[128 = 0]

[152 147 138 128 112 122 121 126 124 147 131 141 137 134 130 129 134 123
 111 145 176 132 143 127 101 115]
Z592
[137 136 167 173 130 145 149 119 122 113 138 138 132 127 135 136 123 135
 130 152  95 139 105  93 244 118]
Z267
[165 144 163 127 124 132 115 127 135 107 138 141 133 131 131 121 128 133
 119 134 126 162 121 108 127 122]
Z267
[136 140 145 149 134 128 118 108 125 147 154 129 126 133 128 151 132 132
 116 134 139 149 138 102 111 121]
Z711
[143 130 154 144 120 136 118 128 132 118 134 124 140 127 135 106 118 129
 111 139 127 132 126  94 145 120]
Z267
[136 164 151 136 122 128 139 127 126 113 147 145 131 123 121 166 144 130
  97 112 197 183 143 103  81 115]
Z55
[118 118 151 148 143 119 136 118 140 125 129 108 134 138 127 127 129 123
 121 152 108 127 143 125 133 136]
Z876
[152 119 141 114 157 135 117 141 130 112 130 109 130 133 124 109 129 125
 113 115 144 163 159 115 140 129]
Z134
[108 142 166 159 139 138 107 107 126 148 160 135 137 137 132 146 136 131
  99 136 165 149 142  87 114 146]
Z711
[181 117 128 123 139 135 138 147 122 133 127 109 130 136 124  82 135 135
 131 141 110 149 144 134 108 140]
Z711
[154 130 149 128 128 125 144 124 114 100 115 152 124 122 150 142 112 149
 109 132 104 111 124 112 140 111]
Z267
[141 142 156 132 119 109 130 130 127 131 142 141 134 128 136 148 118 131
 102 124 128 144 136 117 122 115]
Z876
[204 151 157 135 133 140 127 131 128 117 157 107 137 130 133 101 133 132
 120 147 117 172 143 108 106 108]
Z876
[120 129 146 152 146 120 131 122 115 130 144 109 139 137 129 160 138 133
 101 122 154 176 145  98 113 114]
Z711
[136 163 142 117 158 127 155 153 127 128 150 127 132 152 135 170 123 119
  80 111 177 184 163 109  73 113]
Z711
[123 136 145 148 147 116 135 127 125 136 133 116 131 139 154 151 134 135
  89 114 141 160 160 113 104 130]
Z711
[100 146 144 145 122 128 118 105 119 147 145 164 137 133 137 149 141 132
 109 127 165 129 116  97 138 120]
Z55
[173 137 154 136 120 122 130 130 131 111 131 143 137 133 137 126 122 138
 108 150 122 148 121 106  57 105]
Z267
[152 136 144 135 129 124 132 140 127 113 123 121 127 122 124 104 129 126
 108 160 119 107 136 124 124 122]
Z267
[133 170 159 132 108 122 109 111 128 151 140 156 127 125 130 141 133 137
 111 160 187 149 124 120 134 114]
Z592
[118 140 144 149 139 130 133 125 134 139 145 141 128 120 137 169 132 138
  95 110 151 143 127  98 126 119]
Z711
[137 151 115 150 140 137 139 120 126 150 129  98 141 131 129 137 130 126
 109 152 136 157 144 123  99 109]
Z711
[142 164 149 140 125 131 124 120 132 130 130 161 128 117 133 137 126 141
 103 136 166 136 125 118 131 126]
Z55
[121 137 149 151 145 127 129 210 122 132 141 126 126 147 134 185 142 135
  86 112 156 169 153  97  88 111]
Z711
[156 153 143 129 117 174 132 124 128 148 114 116 130 152 117 136 133  94
 125 147 165 136 124 124 107 103]
Z592
[125 126 118 154 142 128 146 113 127 125 139  93 128 128 125 180 138 119
 101 125 157 136 134 119  88 128]
Z711
[138 127 147 156 138 129 125 104 118 120 134 120 137 130 133 142 128 122
 120 134  99 143 129 102 126 122]
Z876
[141 133 142 145 153 125 132 126 133 125 146 114 142 133 127 146 137 125
  90 130 134 167 169 116 103 121]
Z711
[118 150 137 138 136 114 134 133 119 130 131 131 121 125 125 166 137 122
 138 160 166 138 116 127  98 122]
Z933
[124 168 138 143 123 119  82 125 118 136 129 134 127 119 135 163 126 120
 114 164 177 154 120 124 101 126]
Z933
[158 140 144 163 118 119 127 125 131 113 141 169 141 141 135 128 120 122
 108 141 112 141 114 113 134 117]
Z267
[149 163 142 138 143 142 134 132 129 129 150 138 144 126 121 148 136 131
  96  93 186 194 152 110 100  87]
Z711
[153 126 157 135 126 126 129 125 129 112 124 126 131 125 133 110  81 136
 127 163 106 121 116 114 154 135]
Z267
[159 153 136 141 123 124 128 132 114 132 100 125 143 129 119 113 124 149
 119 143 135 136 133 130 113 119]
Z592
[130 129 124 143 161 126 134 124 133 131 121  95 132 133 124 165 138 127
 113 122 139 173 174 115  96 121]
Z711
[144 119 164 126 107 129 128 121 157 113 125 134 132 117 127  94 133 139
 156 140  96  85  92 126 180 104]
Z267
[113 141 137 144 125 123 128 117 112 136 135 133 124 131 132 153 138 126
 134 165 119 137 111 109 127 109]
Z933
[157 153 141 140 140 131 145 143 137 134 151 117 122 120 135 151 128 130
  84 115 153 193 156 110  70 109]
Z711
[150 167 162 134 118 113 101 122 126 138 138 147 124 119 139 132 134 135
 110 146 182 148 115 107 136 123]
Z592
[159 136 165 159 147 139 139 120 124 118 142 107 129 126 138 153 134 136
 123 143  94 180 148 112 102 122]
Z711
[128 151 130 151 122 119 127 118 134 120 140 146 123 123 120 153 136 129
 128 157 158 107  79 137  99 123]
Z933
[132 139 167 137 135 121 127 128 123 147 130 113 129 134 134 138 139 130
 119 135 150 156 149 120 100 121]
Z711
[142 133 154 146 124 126 124 122 129 118 125 128 132 129 135 127 117 133
 114 138 102 123 112  80 145 132]
Z267
[127 169 150 134 108 116 103 120 128 145 128 111 136 129 126 150 114 134
 107 170 195 125 125 102 130 119]
Z592
[149 146 149 132 140 130 131 126 129 129 135 134 139 123 132 145 121 126
 106 119 136 146 133 108 111 114]
Z711
[161 152 138 134 126 127 142 135 133 131 124 131 127 123 123 153 132 144
 120 143 161 156 143 136  66 122]
Z711
[154 145 147 146 130 125 127 130 140 143 132 139 143 142 117 151 136 134
  96 144 140 151 140 132   4 125]
Z711
[163 147 143 131 138 130 115 115 117 146 132 113 142 132 135 125 134 132
 103 151 168 163 171 119  93 127]
Z711
[150 136 150 153 132 132 126 120 125 121 134 131 130 120 121 131 117 109
 112 139 112 120 116  95 150 116]
Z267
[154 123 147 126 125 132 130 133 134 106 129 147 146 126 125 134 117 137
 101 134 102 130 115  85 149 117]
Z267
[131 132 151 154 147 125 136 108 121 135 138 116 134 131 124 164 134 128
 108 136 100 144 142  93 109 125]
Z876

[136 133 140 137 143 140 125 114 151 124 118 125 111 131 125 129 122 110
 125 128 123 136 125 128 123 135]
Z305
[148 122 144 133 122 116 129 136 149 140 126 110 121 140 121 130 141 122
 140 122 118 134 139 138 126 141]
Z23
[164 119 133 108 113  95 132  94 107 122 168 128 140 143 141 145 122 135
  68 128 163 117 125 122 152 129]
Z305
[150 124 148 118 115 130 129 136 133 143 134 106 104 146 127 152 142 139
  97 125 132 128 144 139 139 145]
Z305
[185 118 146 110 135 123 127 109 126 141 142 100 121 142 123 126 125 126
 117 112 133 126 140 127 134 179]
Z23
[131 121 117 149 126 132 138 149 119 147 118 124 124 139 131 132 131 131
 117 125 120 121 135 122 131 113]
Z23
[147 101 142 142 123 106 134 111 111 125 130 132 137 152 130 130 128 117
 171 137 112 133 132 134 122 123]
Z305
[148 100 129 135 101 119 138 137  95 128 134 123 137 136 145 138 141 133
 167 125 110 119 129 132 118 123]
Z305
[134 129 137 110 134 111 133 107 139 115 134 146 112 126 138 120 118 117
 159 122 122 129 112 118 101 117]
Z305
[141 110 139 127 127  97 143 114 126 130 139 126 135 142 131 129 136 129
 120 130 117 121 140 124 123 121]
Z305
[147 131 117 118 126 122 137 110 123 125 145 124 139 129 139 136 118 128
  81 128 170 140 120 140 144 129]
Z23
[110 124  84 127 107 126 132 157 108 119 130 137 139 123 125 128 128 137
 136 131 136 122 123 119 142 102]
Z305
[135 127 138 121 135 122 131 115 142 136 130  99 112 131 125 140 116 136
  51 130 146 121 140 127 138 147]
Z23
[134 126 125 123 129 114 139 128 146 134 126 129 129 136 129 142 132 128
 127 125 119 140 142 127 125 120]
Z305
[129 129 131 134 138 142 129 132 135 126 119 128 104 129 125 128 123 110
 150 124 143 144 116 128 126 129]
Z23
[168 123 146 130 127 128 131 129 134 164 138  96 114 156 131 141 137 137
 113 104 130 135 141 139 152 147]
Z23
[137 127 122 132 126 134 127 133 144 144 122 118 116 133 126 135 134 127
 134 133 131 121 134 129 126 136]
Z23
[132 123 132 127 128 125 130 126 143 132 116 125 121 135 121 121 127 110
 156 123 131 141 123 124 112 135]
Z23
[150 125 114 114  99 106 149 107  76 108 167 141 170 124 119 140 131 144
  88 125 157 109 121 112 165 117]
Z23
[153 122 129 131 126 117 133 110 123 116 142 126 128 147 134 138 120 132
 133 128 131 127 125 130 127 134]
Z305
[134 125 131 124 115 118 138 128 129 121 132 123 126 140 127 132 141 129
 112 118 148 160 138 128 135 139]
Z23

[117 172 121 136  92 128  87 170 130 148 151 118 155 106 124 154 158 144
 149 147 121 124 121 144 122 110]
Z563
[122 155 120 125 143 127  62 177 126 136 118 120 139  89 126 139 164 141
 149 131 126 105 106 141 130 126]
Z563
[110 129 134 132 121 141  55 190 128 134  99 117 148 114 116 133 148 142
 127 133 135 116 129 140 141 129]
Z943
[121 137 145 133 128 136  40 191 129 136 130 119 128 111 125 135 205 135
 132 128 131 121 120 140 126 150]
Z563
[129 148  95 107 143 118  74 171 120 153 149 135 145  98 122 127 175 161
 139 133 121 111 145 155 136 134]
Z943
[129 133 122 122 117 119  58 181 137 144 151 122 143 112 123 137 160 131
 137 131 129 117 133 142 126 126]
Z563
[122 127 129 153 135 112 109 197 126 128 138 106 123  90 120 126 143 117
 115 134 122 130 134 141 145 108]
Z444
[123 114 147 117 106 145  78 184 126 138 129 124 139 122 123 127 153 139
 123 126 124 130 131 137 122 133]
Z943
[116 142 128 117 116 124  35 217 123 138 136 122 146  92  97 113 153 164
 150 126 112 107 128 157 148 118]
Z563
[115 126 135 107 121 145  51 196 135 144 127 126 131 118 119 139 147 127
 156 122 138 117 127 139 124 134]
Z563
[127 108 139 121 130 145  75 168 132 133 132 135 137 114 127 126 146 143
 104 119 129 129 133 142 121 137]
Z943
[117 127 131 112  95 129  64 191 166 141 125 156 145 115 117 123 129 147
 128 122 134 117 127 131 122 135]
Z943
[118 130 137 131 108 143  14 207 122 138 150 151 148 118 107 118 168 141
 144 138 128 108 128 147 132 136]
Z563
[121 160 107 124 131 126  66 183 114 133 137  28 141  93 126 120 171 137
 147 137 128 123 120 135 146 124]
Z563
[126 149 132 138 122 126  62 195 129 142 147 125 155 104 115 132 165 150
 139 148 106 129 119 133 150 126]
Z563
[137 137 127 134 134 120  44 199 136 135 134 123 139 126 119 112 178 146
 149 145 115 100 119 143 178 123]
Z563
[130 130 118 130 124 134  74 185 129 138 135 125 144  98 112 134 166 151
 126 195 127 114 129 144 142 128]
Z563
[145 132 118 103 110 123  95 189 125 141 144 132 148 120 105 119 142 138
 134 119 148 125 140 119 137 151]
Z943
[115 135 139 116 127 142  98 161 137 137 129 125 135  95 120 122 135 149
 139 139 123 123 146 150 105 110]
Z444
[121 136 128 138 150 121  95 140 127 143 131 115 130  99 137 134 138 144
 112 146 119 124 134 138 131 125]
Z444
[124 146 134 172 135 135  86 198  96 138 138 105 137  93 127 135 174 135
 119 146 123 113 132 146 130 112]
Z444
[125 135 123 122 114 146  64 195 124 130 146 130 129  96 142 133 165 143
 136 136 148 110 117 142 119 126]
Z563
[121 141 117 126 111 136  79 192 127 138 142 117 133  95 128 130 174 158
 154 140 128 112 111 142 116 129]
Z563
[ 97 140 109 122 109 139  24 211 127 172 138 123 144  85 131 129 168 158
 162 141 112  83 111  59 149 129]
Z563
[120 126 124 111 127 130  73 184 122 142 153 118 148  84 127 126 168 161
 135 140 118 116 161 158 148 119]
Z563
[124 137 149 136 119 117  55 189 153 138 143 135 140  92 123 129 165 137
 113 140 141 110 117 131 133 128]
Z563
[129 169 142 143 109 121  68 200 131 139 134 115 133  92 130 132 175 128
 169 147 114 120 121 141 127 135]
Z444
[114 158 128 146 117 160 111 158 132 134 156 127 144  85 115 117 156 159
 129 173 111 117 132 131 148 115]
Z444
[131 145 129 140 104 113  96 179 129 116 133 132 136  86 118 136 186 143
 132 154 113 107 111 148 141 122]
Z316
[123 151 127 136 143 137  67 205 134 137 135  92 133  93 135 124 172 141
 124 141 128 115 146 146 138 107]
Z444
[116 158 124 112 123 127  85 184 129 156 121 116 129 106 110 142 164 117
 144 140 137 126 124 136 139 122]
Z563
[124 149 139 131 122 137  84 175 128 142 138  96 134 110 127 131 176 131
 110 143 125 120 119 143 146 143]
Z316

[132 137 148 122 120 136 122 124 127 122 131 148 118 135 121 131 143 119
 134 136 125 131 131 127 120 135]
Z953
[128 137 128 122 120 146 122 126 125 123 133 138 128 128 125 138 146 117
 128 136 119 135 135 135 100 131]
Z380
[122 132 129 126 116 140 119 130 132 101 125 139 124 137 120 143 159 113
 149 140 125 136 131 118 118 133]
Z252
[125 138 137 123 145 134 143 132 129 126 119 137 129 134 121 135 132 116
 143 133 126 128 128 128 117 128]
Z139
[130 136 129 120 123 142 130 126 124 131 135 140 135 127 125 139 138 117
 124 133 121 134 138 140  99 132]
Z380
